Below is a small trained network, with its code and all its weights. Each question gives an input and a class and asks what happens when units are switched off, that is, made to give their printed mean instead of their output.

import numpy as np


def w(rows, s, z=0):
    codes = np.array(rows[::2]) - 128.0
    scale = np.full(codes.shape[1], s)
    scale[-1] = z or s
    return codes * scale


def f(y):
    return y / 2 * (1 + np.tanh(0.7978845608 * (y + 0.044715 * y**3)))


def log_softmax(a):
    a = a - a.max(-1, keepdims=True)
    return a - np.log(np.exp(a).sum(-1, keepdims=True))


def net(x, mask):
    res = np.array(x, float).reshape(1, 6) / 4 @ E
    y = f(res @ A[0][:, :-1].T + A[0][:, -1])
    res = res + np.where(mask, y, B[0][:, -1]) @ B[0][:, :-1]
    return log_softmax(res[-1] @ U[:, :-1].T + U[:, -1])


A, B = {}, {}
E = w([
[189,114,118,90,124,152,16,114,157],'x0',
[183,148,169,105,177,186,162,100,252],'x1',
[118,173,175,144,140,85,59,87,142],'x2',
[99,157,152,206,69,176,106,121,48],'x3',
[171,143,224,178,136,55,135,99,144],'x4',
[155,124,112,201,149,92,153,203,154],'x5',
],0.011)
A[0] = w([
[146,205,195,208,140,143,92,136,159,132],'neuron 0',
[121,113,36,68,153,249,161,95,180,121],'neuron 1',
[134,152,205,130,79,139,66,62,96,240],'neuron 2',
[134,159,45,141,137,185,88,156,149,240],'neuron 3',
[123,177,187,79,195,112,88,8,163,163],'neuron 4',
[140,171,145,238,142,80,88,176,172,254],'neuron 5',
[168,149,144,74,131,104,95,54,167,100],'neuron 6',
[174,112,165,55,243,64,128,111,253,153],'neuron 7',
[126,190,180,119,103,183,34,4,116,95],'neuron 8',
[181,152,255,210,156,103,220,82,173,177],'neuron 9',
[239,126,138,71,212,122,177,149,200,208],'neuron 10',
],0.0089,0.004)
B[0] = w([
[132,115,149,46,133,112,188,160,131,191],'neuron 0',
[177,176,134,106,226,202,191,142,203,213],'neuron 1',
[116,178,109,134,144,147,92,99,141,217],'neuron 2',
[97,183,166,116,162,147,145,141,119,187],'neuron 3',
[125,41,168,57,95,143,144,188,169,216],'neuron 4',
[85,141,136,104,205,151,180,118,140,208],'neuron 5',
[153,111,166,106,76,149,100,149,149,180],'neuron 6',
[124,174,44,115,123,184,77,70,147,247],'neuron 7',
[121,146,143,191,123,72,41,52,89,218],'neuron 8',
[154,185,226,114,205,111,246,212,76,247],'neuron 9',
[127,210,78,175,152,160,103,64,107,232],'neuron 10',
],0.011,0.014)
U = w([
[94,53,110,54,50,129,46,94,190,171],'0',
[62,32,40,130,2,64,158,209,49,113],'1',
[194,34,156,198,92,108,132,145,228,42],'2',
[53,154,169,123,178,88,236,221,74,200],'3',
[183,144,145,58,176,215,191,185,176,153],'4',
[206,42,138,198,90,94,141,102,220,49],'5',
[183,81,196,110,37,89,16,113,123,2],'6',
[142,207,81,199,160,156,69,13,119,175],'7',
],0.0079,0.0058)

Each question gives the input, the list of numbers given to net, and the class t.
The units are the neurons (one row each of A and B). Each row of codes is followed by its name. A weight is (code - 128) times the scale printed after its matrix; where a second scale follows, it is the last column's (A, B and U).
mask holds one flag per neuron, in row order. A switched-off neuron (its flag False) gives its mean, the last column of its row in B, instead of its output. The means were averaged over made-up inputs and are rounded, as every weight is.
A unit's drop is (log p(t) with every unit on - log p(t) with that unit switched off) / (log p(t) with every unit on - log p(t) with every unit switched off).
The circuit of an input: a set's keep is (log p(t) with only the set's units on - log p(t) with every unit switched off) / (log p(t) with every unit on - log p(t) with every unit switched off). Starting from all 11 units, units are removed one at a time, each time the one whose removal leaves the highest keep (on an exact tie, the one counted first), for as long as the keep stays at least 0.8.
circuit, biggest first: the units of the circuit, biggest drop first
most important unit: the unit with the biggest drop
k most important neurons: the k neurons with the biggest drops, biggest first
drop of u: that unit's drop, to one decimal
input [4,6,7,-7,-5,6], class 7: circuit, biggest first => neuron 10
input [7,7,8,7,4,2], class 4: 2 most important neurons => neuron 4; neuron 0
input [0,-8,-5,-5,3,-2], class 1: 2 most important neurons => neuron 9; neuron 1
input [-8,-8,1,1,-2,3], class 1: 3 most important neurons => neuron 9; neuron 1; neuron 3
input [4,-2,3,5,2,-5], class 6: 3 most important neurons => neuron 10; neuron 7; neuron 4
input [4,-5,8,-5,3,-4], class 0: 2 most important neurons => neuron 4; neuron 9
input [7,3,-5,2,-1,-6], class 7: 2 most important neurons => neuron 8; neuron 9
input [8,2,6,-4,-4,-3], class 7: 4 most important neurons => neuron 8; neuron 10; neuron 7; neuron 1
input [5,4,8,6,8,-6], class 6: circuit, biggest first => neuron 8; neuron 4
input [3,8,3,-5,-7,4], class 7: 3 most important neurons => neuron 10; neuron 7; neuron 9
input [2,-4,8,7,7,-4], class 6: 4 most important neurons => neuron 8; neuron 4; neuron 10; neuron 0
input [-6,-8,-8,1,4,-6], class 1: circuit, biggest first => neuron 9; neuron 1
input [3,-7,4,-5,-4,1], class 1: 4 most important neurons => neuron 9; neuron 1; neuron 10; neuron 7
input [-8,1,8,2,6,-8], class 3: circuit, biggest first => neuron 9
input [5,1,5,-6,2,3], class 7: 2 most important neurons => neuron 7; neuron 10
input [5,4,8,5,2,-7], class 6: 2 most important neurons => neuron 8; neuron 4
input [-7,2,5,-3,-6,4], class 7: drop of neuron 4 => 0.9
input [-8,-2,6,-8,1,-7], class 0: drop of neuron 5 => 0.1
input [-1,5,6,2,7,3], class 3: drop of neuron 9 => 1.9
input [3,0,6,8,8,-6], class 6: most important unit => neuron 8
